Below are the code and all the weights of a small trained network. Each question names an input and a target symbol and asks about switching units off, where a switched-off unit gives its printed mean instead of its output.

import numpy as np


def w(rows, s, z=0):
    codes = np.array(rows[::2]) - 128.0
    scale = np.full(codes.shape[1], s)
    scale[-1] = z or s
    return codes * scale


def norm(h):
    return h / np.sqrt((h * h).mean(-1, keepdims=True) + 1e-5)


def f(y):
    return np.maximum(y, 0)


def softmax(a):
    e = np.exp(a - a.max(-1, keepdims=True))
    return e / e.sum(-1, keepdims=True)


def log_softmax(a):
    a = a - a.max(-1, keepdims=True)
    return a - np.log(np.exp(a).sum(-1, keepdims=True))


def net(x, mask):
    ids = ['ΓΘΞΠβδζλ'.index(c) for c in x.split()]
    T = len(ids)
    res = E[ids] + P[:T]
    q, k, v = (norm(res) @ M[0].T for M in (Q, K, V))
    z = softmax(np.where(np.tri(T) > 0, q @ k.T / 2**0.5, -1e9)) @ v
    res = res + np.where(mask[0], z, O[0][:, -1]) @ O[0][:, :-1]
    y = f(norm(res) @ A[0][:, :-1].T + A[0][:, -1])
    res = res + np.where(mask[1:9], y, B[0][:, -1]) @ B[0][:, :-1]
    return log_softmax(norm(res)[-1] @ U[:, :-1].T + U[:, -1])


Q, K, V, O, A, B = {}, {}, {}, {}, {}, {}
E = w([
[111,154,106,143,213,137],'Γ',
[117,175,118,129,164,129],'Θ',
[126,137,70,162,164,164],'Ξ',
[141,137,78,141,182,152],'Π',
[140,161,117,97,143,122],'β',
[137,168,137,85,193,122],'δ',
[149,152,88,140,143,144],'ζ',
[254,158,117,159,133,124],'λ',
],0.027)
P = w([
[72,55,113,119,66,104],'0',
[126,88,177,172,133,106],'1',
[186,82,150,194,150,119],'2',
[231,102,196,166,131,115],'3',
[65,244,109,131,173,190],'4',
[125,224,77,95,144,190],'5',
[89,217,89,167,157,247],'6',
[81,246,116,164,178,252],'7',
[130,187,32,135,200,233],'8',
[125,195,50,128,148,226],'9',
],0.015)
Q[0] = w([
[93,55,137,114,26,117],'head 0',
[121,147,98,110,255,188],'head 0',
],0.084)
K[0] = w([
[194,254,157,135,194,161],'head 0',
[105,90,114,95,81,105],'head 0',
],0.11)
V[0] = w([
[167,130,114,255,108,173],'head 0',
[154,125,109,110,1,158],'head 0',
],0.037)
O[0] = w([
[96,118,144,120,250,189,1],'head 0',
[123,179,226,158,174,71,14],'head 0',
],0.024,0.0097)
A[0] = w([
[145,119,142,89,163,169,139],'neuron 0',
[139,160,78,117,127,92,159],'neuron 1',
[16,156,85,117,83,91,99],'neuron 2',
[61,90,113,96,96,181,62],'neuron 3',
[177,170,78,102,117,183,71],'neuron 4',
[117,9,184,180,164,58,2],'neuron 5',
[57,253,4,101,129,131,207],'neuron 6',
[199,61,192,162,120,91,35],'neuron 7',
],0.039,0.0061)
B[0] = w([
[169,144,117,174,91,135,209],'neuron 0',
[87,139,125,104,113,148,177],'neuron 1',
[82,107,180,150,174,179,175],'neuron 2',
[50,119,120,116,112,91,206],'neuron 3',
[121,140,163,123,226,116,234],'neuron 4',
[141,92,129,53,51,107,149],'neuron 5',
[255,169,109,102,111,111,253],'neuron 6',
[123,178,73,116,183,169,148],'neuron 7',
],0.055,0.024)
U = w([
[95,122,94,80,145,160,135],'Γ',
[161,183,157,62,105,197,9],'Θ',
[158,108,109,175,104,176,121],'Ξ',
[169,143,111,167,135,5,80],'Π',
[85,163,115,129,116,110,142],'β',
[145,68,136,147,66,113,172],'δ',
[149,96,197,98,105,73,141],'ζ',
[118,106,136,151,148,127,181],'λ',
],0.014,0.013)

Each question gives the input, a string of symbols that net reads in full, and the target symbol t.
The units are the heads (2 rows each of Q, K, V and O) and the neurons (one row each of A and B). Each row of codes is followed by its name. A weight is (code - 128) times the scale printed after its matrix; where a second scale follows, it is the last column's (O, A, B and U).
mask holds one flag per unit, heads first, then neurons. A switched-off unit (its flag False) gives its mean, the last column of its rows in O or B, instead of its output. The means were averaged over made-up inputs and are rounded, as every weight is.
A unit's drop is (log p(t) with every unit on - log p(t) with that unit switched off) / (log p(t) with every unit on - log p(t) with every unit switched off).
The circuit of an input: a set's keep is (log p(t) with only the set's units on - log p(t) with every unit switched off) / (log p(t) with every unit on - log p(t) with every unit switched off). Starting from all 9 units, units are removed one at a time, each time the one whose removal leaves the highest keep (on an exact tie, the one counted first), for as long as the keep stays at least 0.8.
units of the circuit, in order: the units of the circuit, biggest drop first
unit that matters most: the unit with the biggest drop
k most important neurons: the k neurons with the biggest drops, biggest first
drop when u is switched off: that unit's drop, to one decimal
input ζ λ δ δ Π λ Γ Π Ξ Π, target ζ: unit that matters most : neuron 5
input ζ Ξ Ξ Ξ Θ Ξ, target ζ: 3 most important neurons : [neuron 5; neuron 6; neuron 4]
input λ β Γ, target ζ: units of the circuit, in order : [neuron 5; head 0; neuron 4]
input β Ξ Ξ Ξ β Π, target β: units of the circuit, in order : [head 0; neuron 6; neuron 7; neuron 1]
input Ξ ζ λ δ Π Π λ β, target Ξ: units of the circuit, in order : [head 0; neuron 4; neuron 0]
input Γ Π β Π λ Π δ λ Θ δ, target Γ: units of the circuit, in order : [head 0; neuron 4]
input Θ Ξ Π δ, target Θ: 3 most important neurons : [neuron 3; neuron 1; neuron 2]
input Ξ β Θ ζ Ξ Γ Π Γ, target Ξ: units of the circuit, in order : [head 0; neuron 4; neuron 0]
input Ξ λ Γ δ Π Π Γ Γ Θ λ, target Ξ: 3 most important neurons : [neuron 0; neuron 4; neuron 6]
input ζ ζ Ξ, target ζ: units of the circuit, in order : [neuron 5; head 0]
input ζ ζ ζ β, target ζ: units of the circuit, in order : [head 0; neuron 5]
input ζ Ξ β Π ζ Γ, target ζ: 3 most important neurons : [neuron 5; neuron 6; neuron 4]
input Θ β λ, target Γ: units of the circuit, in order : [neuron 6; neuron 7]
input λ Π β λ δ, target λ: units of the circuit, in order : [head 0]
input Γ λ λ Π ζ, target Γ: 2 most important neurons : [neuron 3; neuron 0]
input Γ Π λ λ Π Π β Π Π ζ, target Γ: 3 most important neurons : [neuron 3; neuron 0; neuron 4]
input β β Ξ ζ Γ Π Π δ, target β: 2 most important neurons : [neuron 6; neuron 7]
input β δ Θ, target β: 2 most important neurons : [neuron 7; neuron 6]
input Ξ Π Π Γ, target Ξ: 3 most important neurons : [neuron 4; neuron 0; neuron 6]
input β Π δ Γ ζ Γ, target β: 3 most important neurons : [neuron 6; neuron 7; neuron 0]
input Γ Θ Γ δ Π β Π, target Γ: 3 most important neurons : [neuron 3; neuron 0; neuron 4]
input Ξ β ζ Θ Ξ, target Ξ: 3 most important neurons : [neuron 4; neuron 0; neuron 3]
input δ λ Π Π β λ Π Γ Θ, target δ: drop when head 0 is switched off : 1.0
